Each row was made from one small tree. Brackets hold a mark, then the marks that hang from it, in the order of their numbers. Every link used is in the known rows. Write each row's tree.
Each row is shifted at random along 6 fixed directions that mean nothing.
Known rows
[j_761 j_470 [j_935 [j_58 [j_288 j_831] [j_682 j_936]]]]: [-197   11  -75  -26  291   85   64 -114   71  -71 -144  234   75  158
   85  -70  -96  126 -171   46 -308   37  -89    4   11  -86 -181   79
  138   76  116  -11 -101   97   61   45  -59  -93   65  220 -137   59
   -8   13  -17  -53  163]
[j_288 [j_58 [j_682 [j_936 [j_16 j_761]]]]]: [ -47   -1   65   29  151  -32  191  -40   90  -64  -64  481  188  -76
  -44   91 -138   71  112   32  -71  -87  -40  -38   92   16 -213  -68
 -133   10 -144  -46 -146  -10  -11   80  -67  -38  146  -75   55    0
  -25   74   63   50  188]
[j_474 [j_58 j_682] [j_900 [j_210 [j_761 j_470]]]]: [  96   68 -134 -205   57   35  -98  131  -15   14   63  -95  -82 -155
  -61   18   80  125  -20  -24  -56   61  -39   87 -163   29   68  130
   41  161 -148   45   44    6   94  -44  184 -152  -71  -81  105  -99
 -246  -40   29   52   -6]
[j_281 [j_470 j_16 j_761] [j_474 j_58] [j_831 [j_936 j_288]]]: [ 118    5  112  -13 -392   -4 -119   56   23  106  120 -365 -268  -55
  -62  -67  -10  -85   87  -20  107  128  105  -41  -42  128  205  -51
  -79   19  138  -60  127 -257 -117 -165  182   12  -69 -218  -47  -42
  -99   78  -64  168 -206]
[j_470 j_16 [j_474 [j_900 [j_58 [j_288 [j_831 j_281]]] j_210]]]: [ 160  -74  339 -110   30 -129   93  -52  261 -103   14  188  172  -99
 -162   92  -68  127  -11  -49   29  -75  152  -19  109  112  -34 -143
 -260  117  127   29 -106 -113   10    7  114  105   82   12 -294 -174
 -187  251  143  207  119]
[j_281 [j_831 j_16 j_470]]: [  -5    4  -28   69  -48  -46 -229  -28  -40  116   61 -263  -70  -26
   36 -105   13  -30  -61  -13   75   37  171 -100  -16  -11  233  -30
  -22  -37  -29  -97  211 -144  -23  -65  -31   33  -93 -123 -144  -75
  132   16    6   99 -158]
[j_682 [j_58 [j_288 [j_831 j_16]]] [j_900 j_210] j_936]: [ 238 -139  -27  115  -54 -112 -211   97   43  -65  113 -245  -23 -280
 -178  261   45  204 -108 -104  429 -174  -44  -37 -159  -64  241  127
  -33 -107  115  115   32  108   12  -98  144  229   37   42 -209 -109
  -24 -162   61   88 -102]
[j_935 [j_58 j_288 [j_682 j_936]]]: [ -17  -60  -99  -45  -46  -58   26   67  -58  190  137 -160  -12 -159
 -145  130  -40  -25  184   26  228 -105   25  -15  -30  135   91   86
 -106 -103   33   62   68   14  -22   -4   77   34   10  -92  236  -22
   26  -69  -39  129 -174]
[j_900 [j_58 [j_682 j_936]] [j_210 j_761]]: [ 204   79 -113  -26  140  -60 -130   86  -14   88   58  -78   38 -265
   -2  126   51   94  -14   -7   11    1   35  -36  -60  -25   77   12
  -99  -85  -91   21   33   22  101  -33   42  -84  -26  -49   44  -96
  -79  -45   36   58  -56]
[j_831 [j_16 [j_470 j_474] [j_761 j_935]] [j_936 j_288]]: [ -46   -9   50  165 -256   11  -91   48  158   70  172 -329   16  155
 -247   26  164 -183 -117  -20  262 -203 -229   51 -158  137  191  121
  103 -108  136   50   41   57 -209  -33 -153   29  -60   67  -72 -110
 -143 -217  175   61  -58]
[j_470 j_474 [j_761 [j_935 [j_58 j_682]]]]: [ -14  -71  204 -122  -49   52  144   -3  -89  185   69  -74 -157   74
   68  -65  101 -185  165   43    9  238  104  109   91  179  -64  -75
  -29  106  -67   77  -18  -21  -14   64   18 -146  -25  -37  326   48
   20  209 -135  -78 -123]
[j_682 [j_58 [j_288 [j_831 j_281 j_936]]]]: [   9  175 -134 -146 -233   66  116  138 -194  122   41  -74 -247   52
   74   -6   26  -72  321  101   18  141   16  145   36   45 -144 -108
  -35 -163   22   24    3   15   33 -143  -38   40 -153 -150  555  156
  156  -31  -96 -133  -76]
[j_210 [j_761 [j_470 [j_474 j_900]] j_935]]: [  54  -77   72   34   98  -14 -195   21   74   38  112 -194  -46  -53
 -127    9  114  -12 -247  -78  100   24  -13   42 -181   36  221  138
  164  162  -16    3   84  -18  -21  -25   81 -138  -15   89 -203 -157
 -116   -6  -21   66  -57]
[j_682 [j_900 j_210] [j_936 j_58 [j_288 [j_831 j_16 j_281]]]]: [ 290  -82  309  237  -25  -18 -247   45   67  -36   97 -110 -343 -102
 -191   48  116  280 -127   18  126  150    7  139 -269   32   65   30
 -138  -17    2   20 -153   14   25 -365   35  104  -35  229 -261 -226
  -76   24   -3   70  105]
[j_474 [j_58 [j_288 [j_831 j_16 j_470]] [j_682 j_936]] j_900]: [-155   63 -117 -202   41  102  154  -32    7  -27  -33  304   98   66
  -26   69 -109   49   83   80 -140  -98 -160  102   56   85 -247    6
  -10   16   89   70  -76  124   40   32  140  101  -55  -31  226   46
 -118  -11   42  -39  129]
[j_935 j_58 [j_682 [j_900 j_210] j_936]]: [ 102 -113  -82  -32   55  -30   11   57 -163  100    5  -95   49  -26
   35   83 -153  131   99  -88  139  -17  -81  -15   24  -12  -37   64
  -51  -26  -49   78  -97  100  122  -18   28   18   -1    4  256   59
  -60    9  -64   -3  -80]
[j_58 [j_682 j_900 [j_936 [j_16 [j_761 j_935]] [j_288 j_831]]]]: [  84   85 -279  -93 -290  -85  115  244   74  -76  118 -161  145 -186
 -271  183 -126  120  193  -16  332 -338  -64  -23  -85    7   95   40
   24  -62  177   75   90  -76   16  -68   92   32  -23 -203  284   -7
  -39 -173   -8  122 -160]
[j_935 [j_682 j_900 [j_936 j_58]]]: [  24 -179    9   66   23    9  -79   42  -80   59   57  -74  -32  -11
 -137   62  -79  158  -30  -36  239  -58 -241   38 -175   67   41  174
   60   25    8   47 -119  134   14 -154   11  -10  -55  139  146  -16
  -71  -36  -55    2   -9]
[j_281 [j_831 j_16 [j_470 j_474 j_761] [j_936 [j_58 j_288]]]]: [-189 -174  213  266  -15   74 -279 -213   70  146   80 -183  -39  155
  -28  -61  159 -198 -244  -12  128   15 -137    4  -90  155  172   35
   38 -105   36   -6   54   92 -195  -42 -120  108  -46   81 -275  -85
   26  -72   61   13  -42]
[j_210 [j_761 [j_470 j_16]]]: [  19  -25   87  -67  206   39 -114  -89  -90  -93 -141   46  -83    6
  318 -170  117  -26 -179  -54 -292  349  298   13   37 -269   59   -8
   62  130 -355 -142   94 -176  107   51   91  -86  117   18 -351   74
  162  133 -165  -81   62]
[j_761 j_470 [j_935 j_58]]: [ -78   97 -135   -5   86   17   93   72  176  -83  -15  107  107   92
 -151  -28 -193  175 -109  -22 -105 -103 -207   17  -95   36  -88   66
  145  125  193  -13 -133   60   45  -63 -124 -241  -27  120   47  -61
 -151   -7   81   57  131]
[j_682 [j_900 [j_58 [j_288 [j_831 j_470]]]] j_936]: [ -94 -250   46  198  195  100 -272 -201 -269   72  -17 -148 -200   19
  173   38  196  -44 -244   25  139  133 -198   70 -118   14   62  166
  122 -110    7   79  -27  347  -49  -26   31  144 -122  261  -78   54
   89  -49 -128 -236  -50]
[j_288 [j_831 j_16] j_936]: [ -79  -64  128  194   64  -28 -151 -124 -102   62   -7   83  -56   23
   67   -6  170  -69  -24   42  118  -35  -73   -1   45  104   53   65
  -43  -23  -38  -45   22   91 -134  -44 -208   25 -155  -86   20  -46
   25   39  -25  -84  -37]
[j_16 [j_470 [j_474 [j_900 j_58]]] j_761]: [  57   35  -58   38  -75  -40   91  128  108 -190  -37   67   27  -35
 -169  -66  -20  -31  -37  -65  -90 -124 -170  -74 -100    5   51    1
   58  134   49    4 -125   77  -20   19  -11 -183   60  158  -35  -46
  -53  -63  114   73  111]
[j_16 [j_470 [j_474 [j_58 j_682] [j_900 j_210]]] [j_761 j_935]]: [  68  -74  198  -16  229  -14   82 -117   66  -23 -101  186   42  -23
   64  -44    3  -11  -86   62 -340   83  164 -133  121  -41  -70  -85
 -111  206 -108    6  -56   -3   36  267  119  -41  182  214 -322  -83
   -8  155   93   52   98]
[j_682 [j_58 j_288] j_900 j_936]: [  65 -202  -14   13   11   15  -72  -76 -265   62   22 -169 -116 -125
  163  191   35   10   22   26  240   87   79   15   35  -87   48   33
  -15 -134  -75  103   75  128   23   90  235  308   38   25   25  120
  178  -15 -132 -138 -171]
[j_210 [j_761 [j_470 j_16] [j_935 [j_682 j_900 [j_936 j_288]]]]]: [ 120 -115  169 -136 -140  -11  -11   95   80  277  281 -260  -11  -15
 -371  223  -37   22   55    6  430 -135 -105  120  -96  344   27  125
  -28   51  307   74  -26   15  -65 -111   89  -81 -189   24  336 -183
 -199  141    6  131 -169]
[j_474 [j_58 j_288 [j_682 j_936]]]: [  31    0  -68  -69   35  -55   14   85  119   -5   63   69   14 -240
 -180  105  -45  150   29   43   47  -92   42  -30  -96   17  105  107
 -105   29  -35    8   41  -62   20  -39  179   34   84  -27 -104 -103
  -51  -60   35  181   21]
[j_288 [j_58 j_682] j_831 [j_936 j_16]]: [  57  145   22  125   57 -122   18  102  118 -346 -161  399   21 -201
   26  -87  102  139   55  -72 -106   -6   76  -57   -5 -187   34  -10
  -67   91 -249 -103  -65 -189   19  -46 -124 -165  151 -314 -224  -50
  -57  -21  -30  112  185]
[j_682 [j_900 j_58 [j_210 j_761]] [j_936 j_16]]: [ 185 -135  232  138  155   -8 -105  -74   85  -31   47  163   21  -97
 -133  231  -76  226 -173  -16   93  -30 -165   98 -115   71 -115   -6
 -126  -42   80   59 -252  165   38 -144   96   62  -50  228 -111 -152
 -171   65   23    8  172]
[j_761 [j_470 j_16 j_474] [j_935 [j_682 [j_58 j_288] j_900]]]: [-201 -184  -41 -140   88   52   82 -113   35  -48  -38 -115  282  209
   23   20  -76   -9 -151  -79  127 -147 -189  -43   49    7  -30  168
  238   57  259   94  -14  124  -38  203    7   27   33  127  -58  122
 -132   21   63  -59  -36]
[j_210 [j_761 [j_935 [j_58 [j_288 [j_936 j_16]]]]]]: [  40   21   10  122   42  -29 -122   21   69  -63   10    8   16  -64
   -1  -16   69  -23 -170 -119  -47   44   58   30 -119 -150  143   64
   98   34 -185  -63   34  -73   38  -19   27 -107   96   -3 -267  -45
  -43 -126  -54   35   53]
[j_900 [j_58 [j_288 [j_831 j_16 j_470]] j_682] j_210]: [  45    0 -153  110  231 -133 -251  -17  125   50   82 -189  181 -292
  -99   92  110   29 -149  -54  139 -230   86 -200  -80  -15  278  103
 -103 -155  100    5  176   46  -14   49  -53   29   35    0 -366 -194
  -19 -189  192  189 -108]
[j_16 [j_761 [j_470 j_474] j_935]]: [  40    2   23 -102  -13   12   44   39  -87  190   95 -201 -158    1
   -9    4   59 -107  118   91    3   95  126    5   34  121   27  -35
  -12   96   16   22   88  -33  -40   52   22 -133  -67    6  230  -35
   46  100  -40  -20 -181]
[j_58 [j_288 [j_936 j_16]] [j_682 j_900]]: [ -77   52  -50 -234  -16   26   90   58  -45   22   -3  103 -177  -12
  -79   14   48   56  136   92   45   54   50  168  -96   21 -125   57
   22  -84   67   23  -41  -55   25 -141  103  -23 -102   39  218   65
   30  -29 -133  -10   50]
[j_58 [j_288 j_831 j_936] [j_682 j_900]]: [-148   95 -161 -130  107   25  110    9  -14 -152 -171  387  -29   17
   45  -44    0   86   25   47 -135  -20  -30   79  -19 -132 -188   14
   96  -50   70  -22  -76   40   70 -107  -26   -3  -28   90   77  146
  132  -70 -113  -92  170]
[j_16 [j_470 [j_474 [j_58 [j_682 [j_900 j_210]]]]] [j_761 j_935]]: [ 115 -235  382  -35   59    3  -35  -97 -135  454  214 -311 -262  -57
 -130   94  176 -196  133  196  146  121  118  -29   52  405   27    7
 -225   88   95  119   18  103 -132  181  112  -47 -113  172  218 -195
  -10  263   29   60 -245]
[j_936 [j_16 [j_761 [j_470 j_474] [j_935 j_58]]] [j_288 j_831]]: [-105  -84  -19  255 -151   22 -120  -64  -88  -57   88 -407  -61   58
   58  -95  225 -246   -1  -61   44  -54   85  -75  -69  -39  244  123
   55  -61   -1  -40  204  -26 -179   41  -56    8   48  -65 -158   32
   45 -204  -27  -30 -224]
[j_281 j_474 [j_831 j_936]]: [-150  -54  -17  252  -28   58 -173 -124  -75  156   46  -28 -123  137
  -23  -22 -107  -79 -106   44    6  -46 -292   25 -126  132   13   18
  136  -81  115  -53   -8  111 -162 -239 -120   28 -188  102  129   35
  -22 -128  -32  -60  -19]
[j_831 [j_16 [j_470 [j_474 j_58] [j_761 j_935]]] j_281]: [ -68  166 -145  -94 -255    4   92   43   30    2  -13 -166  245  202
   67  -79  -29 -196  107  -34   54 -123  -42  -41  188   13  -24 -142
   28 -116   21   51   85  -33   -5  224 -155  140  -18 -226  105   88
   -2  -78  150  -58  -20]
[j_288 [j_831 j_281 j_936]]: [ -77  140 -130  156  -76   -8  -30   10   48  -60  -83  146  114   77
    9  -23  -31   23  -15    0   -4 -150 -196   -5   36  -12  -41  -89
   18  -73   23  -40  -25   99  -18 -104 -293   75  -96  -84   84   28
   76 -125   34  -94   88]
[j_210 [j_761 j_470 [j_935 [j_682 j_58 [j_936 j_288]]]]]: [  95  -96  -96  -10   71  -60 -131  -48 -148  158   89 -373  146 -152
  163  124   37 -120  -24  -46  157  -20  317 -168  145 -116  252   39
   -6  -10 -138    2  341 -126   30  287  180  136  119 -199 -161  -12
  115    2  -69   31 -362]

Which tree is each row?
[ -15  222   82  -53  -15   18  239  -17   11  -29  -80  336   15  117
  147 -123  -51  -91  278   81 -241  123  311   22  274  -32 -310 -308
 -234 -106  -72 -105  -14 -203   60   26 -148   86   66 -197  111   50
  188  175   16  -17  109] -> [j_936 [j_288 [j_58 j_682] [j_831 j_16 j_281 [j_470 j_761]]]]
[  70 -113  247   75   77  -76   74  -45  194  -71  -13  113   90  -92
 -113  -25  -26    4 -103   -9  -56  -26   93 -143   66   76   78  -31
 -122  200   19   -6  -54  -37  -23  177   57  -66  153  130 -341 -163
    1  188   96  150   57] -> [j_16 [j_470 [j_474 j_58] [j_761 j_935]]]
[  41  275 -256 -366 -349  -28  300  308  174 -177   24 -133  105   80
 -188  -43 -189  132  161  -33   54 -136  -81   67    1   26  -48  -30
  190  118  321   44   -5 -176   79  -70   -8 -230 -110 -192  377   51
 -178   64   49   73  -32] -> [j_761 [j_470 j_16 j_474] j_935]
[  68   -7  -93 -188  184  -55 -116   21  -62   45  -19  -95 -124 -212
   86  -17  112   56  -36    3  -29  149  403  -11  -64 -218  135   32
  -13  -39 -159  -29  205 -172  133   -1  208   56   93   51 -257    9
  204  -47 -123   60  -78] -> [j_58 j_288 [j_682 [j_900 [j_210 j_761]]]]
[-118  105 -362  -14 -101   30  104   46  -84 -121 -105  -38  254  108
  156  -47 -164   53   21  -60  -80 -139 -129  -76   44 -228  -15   59
  232  -39  -61   -7   71   14   87  106  -74  -11   39 -120  126  213
  -12 -194  -18 -136  -43] -> [j_761 [j_935 [j_682 [j_936 j_16 j_58]]]]
[ -64  213 -258 -112 -178   34   24   66 -158  -28 -121 -129  -55  166
  181 -216  -16  -54   97   -7 -109  105  -24    0   52 -106  -39 -106
  131 -106  -53  -49   59  -53   68  -13 -147   48 -103 -105  181  197
   96  -58  -42 -164   13] -> [j_831 [j_281 [j_470 j_474]]]
[ 140   65 -156  170 -185 -107   79  116  100 -184   15   16  212 -178
 -121  185 -172  147   87  -48  196 -290  -37 -142   65  -92   69  -62
 -115 -138   79   14   20  -13   14   -2    9  261  131 -150  -67  -18
   55 -129  110   91  -39] -> [j_682 j_58 [j_936 [j_288 [j_831 j_281 j_470]]]]
[-185 -126   46  227  111   27  -85 -217 -129  -49 -102  124   55   57
  180  -12  144 -121 -102   -1  -30  -25 -111  -40   27  -41   21  109
   44  -48 -220  -64   -6  131 -146  111 -137   20   -7   26 -136   84
    7  -97  -26 -179   35] -> [j_288 [j_936 [j_16 j_761]]]
[-132   -7   49  122   89   74  -37 -120  -83  162   60   35 -116  109
   45  -22  -47 -204   20   86 -105   42  -66   45   11  120  -78  -42
    1  -97   25  -11    9   44 -112  -46   -6   77  -60   49   66    4
   11  -78    1  -45   21] -> [j_281 [j_474 [j_58 [j_288 [j_831 [j_16 j_761] j_470 j_936]]]]]
[  -1  168   42  -32   82  -29  240  -32  -41 -111 -139  457  125   49
  257  -72  -94 -122  254   25 -288   75  250  -68  352  -99 -265 -328
 -182   22 -157  -92  -13 -148   48  159 -141   -6  129 -310  121   92
  177  207   11  -42   93] -> [j_288 j_58 [j_831 [j_16 [j_761 [j_470 j_474]]]]]
[  -7 -137   -9  112  -72 -114    6  -14   53  -68   17 -176  193 -131
  -74   -7   32 -155  -53  -89  200 -207   32 -235   70   49  267   44
   -9   64   29    8  132   18  -96  249  -17    5  110  -18 -208  -53
  110    8   87   87 -162] -> [j_16 [j_470 j_474 j_761]]
[  65  -67  103  218  -55 -107 -199  -63  175   72  118 -117   91 -122
 -124  105    6  -16  -98  -32  171 -159  153 -149   -1   30  256  -50
 -172  -26  -11  -85  176 -142 -138  -15  -22  133   78 -129 -378 -194
   18  -36  128  232 -131] -> [j_281 [j_831 [j_16 [j_761 j_470]] [j_936 [j_288 j_58]]]]
[-127   51   38   75    5   91 -158 -104  -81   61  -68 -177  -89  318
  205 -258  108 -194 -129   -8 -146  191  -46   50    2  -70  -14  -21
  158  -79 -122  -29   24   -5  -35   36 -185   64  -45   75 -171   93
   35 -108   23 -156  106] -> [j_831 [j_16 [j_470 [j_761 j_935]]] [j_281 j_474]]
[ -30  -94   57 -158 -141   18  151   24   91 -116  -66   34  207   53
   66  -23  -21    5   -1 -145  111    8   -9    3   83  -74  -14   38
   73  142  -57    2  -46  -27   42  107  -13 -112   86  -75   -1  131
  -45   89  -18  -64   15] -> [j_470 j_16 [j_761 [j_935 [j_682 j_58 j_900]]]]
[  38 -201  257  106   74   -5 -132  -88  -60  181   88 -283 -243  -50
  -37  -65  254 -192  -90   69  -13  143  116  -88  -61  121  213  111
  -46  123  -55   30   73   58 -124  162   89  -68   52  229 -237 -129
   41   60   24   51 -130] -> [j_16 [j_470 [j_474 [j_58 j_288]]] [j_761 j_935]]
